Below are the code and all the weights of a small trained network. Each question names an input and a class and asks about switching units off, where a switched-off unit gives its printed mean instead of its output.

import numpy as np


def w(rows, s, z=0):
    codes = np.array(rows[::2]) - 128.0
    scale = np.full(codes.shape[1], s)
    scale[-1] = z or s
    return codes * scale


def f(y):
    return np.maximum(y, 0)


def log_softmax(a):
    a = a - a.max(-1, keepdims=True)
    return a - np.log(np.exp(a).sum(-1, keepdims=True))


def net(x, mask):
    res = np.array(x, float).reshape(1, 3) / 4 @ E
    y = f(res @ A[0][:, :-1].T + A[0][:, -1])
    res = res + np.where(mask, y, B[0][:, -1]) @ B[0][:, :-1]
    return log_softmax(res[-1] @ U[:, :-1].T + U[:, -1])


A, B = {}, {}
E = w([
[142,169,134,124,250,48,174],'x0',
[67,178,115,55,133,110,64],'x1',
[95,92,55,121,60,29,184],'x2',
],0.014)
A[0] = w([
[205,91,105,206,154,161,199,60],'N1',
[101,54,114,131,46,208,90,83],'N2',
[135,165,132,137,222,50,179,102],'N3',
[52,66,23,135,88,19,189,101],'N4',
[168,179,207,155,215,237,54,90],'N5',
[46,160,124,109,139,118,103,84],'N6',
[106,149,110,99,145,110,73,78],'N7',
[138,164,107,125,235,92,172,95],'N8',
[165,118,131,107,155,81,98,105],'N9',
[224,94,129,183,140,121,178,115],'N10',
[115,150,147,139,193,87,150,73],'N11',
[139,127,179,145,150,138,79,202],'N12',
[129,156,116,150,142,125,164,253],'N13',
[70,92,114,75,159,144,114,204],'N14',
[104,134,81,49,95,162,50,128],'N15',
[127,151,110,150,193,81,148,123],'N16',
[95,168,141,92,133,112,97,95],'N17',
[75,144,101,109,133,143,91,86],'N18',
[88,191,101,71,143,95,49,123],'N19',
[118,164,86,124,122,138,126,150],'N20',
[185,2,170,134,120,161,189,116],'N21',
[57,185,121,52,141,111,111,89],'N22',
],0.013,0.017)
B[0] = w([
[108,57,224,194,182,84,135,181],'N1',
[112,134,78,166,128,162,1,219],'N2',
[131,149,100,155,141,149,71,207],'N3',
[218,152,111,97,62,57,152,255],'N4',
[215,127,96,96,43,30,156,241],'N5',
[126,83,197,165,154,103,133,154],'N6',
[116,67,200,139,134,125,126,148],'N7',
[125,123,76,154,131,156,42,195],'N8',
[138,136,127,150,138,134,111,145],'N9',
[123,85,213,157,161,158,168,191],'N10',
[150,96,120,150,138,138,58,162],'N11',
[125,159,89,123,89,130,166,203],'N12',
[67,218,84,92,87,211,174,226],'N13',
[94,136,145,158,113,153,165,194],'N14',
[126,143,150,172,161,146,121,198],'N15',
[131,160,134,162,109,150,93,181],'N16',
[133,106,186,123,179,117,137,154],'N17',
[119,95,164,160,166,82,112,149],'N18',
[136,115,196,137,158,152,164,193],'N19',
[123,155,154,150,111,144,144,153],'N20',
[121,110,202,174,180,163,143,201],'N21',
[113,77,201,154,161,125,151,175],'N22',
],0.013,0.021)
U = w([
[211,138,127,121,79,40,165,121],'0',
[120,135,119,152,139,166,4,127],'1',
[116,109,213,152,189,132,184,100],'2',
[60,179,93,114,94,211,239,251],'3',
[106,108,107,103,150,113,122,108],'4',
[139,87,144,65,157,135,137,111],'5',
[128,113,93,97,137,105,108,103],'6',
[100,102,143,104,160,130,131,107],'7',
],0.018,0.014)

Each question gives the input, the list of numbers given to net, and the class t.
The units are the neurons (one row each of A and B). Each row of codes is followed by its name. A weight is (code - 128) times the scale printed after its matrix; where a second scale follows, it is the last column's (A, B and U).
mask holds one flag per neuron, in row order. A switched-off neuron (its flag False) gives its mean, the last column of its row in B, instead of its output. The means were averaged over made-up inputs and are rounded, as every weight is.
A unit's drop is (log p(t) with every unit on - log p(t) with that unit switched off) / (log p(t) with every unit on - log p(t) with every unit switched off).
The circuit of an input: a set's keep is (log p(t) with only the set's units on - log p(t) with every unit switched off) / (log p(t) with every unit on - log p(t) with every unit switched off). Starting from the 12 units with the biggest drops (on a tie, the unit counted first), units are removed one at a time, each time the one whose removal leaves the highest keep (on an exact tie, the one counted first), for as long as the keep stays at least 0.8.
units of the circuit, in order: the units of the circuit, biggest drop first
unit that matters most: the unit with the biggest drop
k most important neurons: the k neurons with the biggest drops, biggest first
drop of u: that unit's drop, to one decimal
input [6,-7,1], class 2: units of the circuit, in order	[N10]
input [2,-3,3], class 3: units of the circuit, in order	[N5, N13]
input [-1,-8,7], class 2: 4 most important neurons	[N21, N5, N10, N1]
input [4,-4,-4], class 0: 2 most important neurons	[N5, N2]
input [6,-7,0], class 2: 3 most important neurons	[N10, N1, N2]
input [6,-5,2], class 1: 2 most important neurons	[N8, N3]
input [8,-8,4], class 1: 2 most important neurons	[N8, N3]
input [-3,-3,0], class 3: 3 most important neurons	[N8, N3, N11]
input [-2,3,3], class 3: 2 most important neurons	[N5, N1]
input [3,-3,0], class 3: 2 most important neurons	[N2, N13]
input [0,0,-7], class 0: drop of N5	1.5
input [5,6,4], class 2: drop of N5	0.6
input [1,-7,-1], class 2: drop of N5	0.0
input [-6,-5,0], class 1: unit that matters most	N2
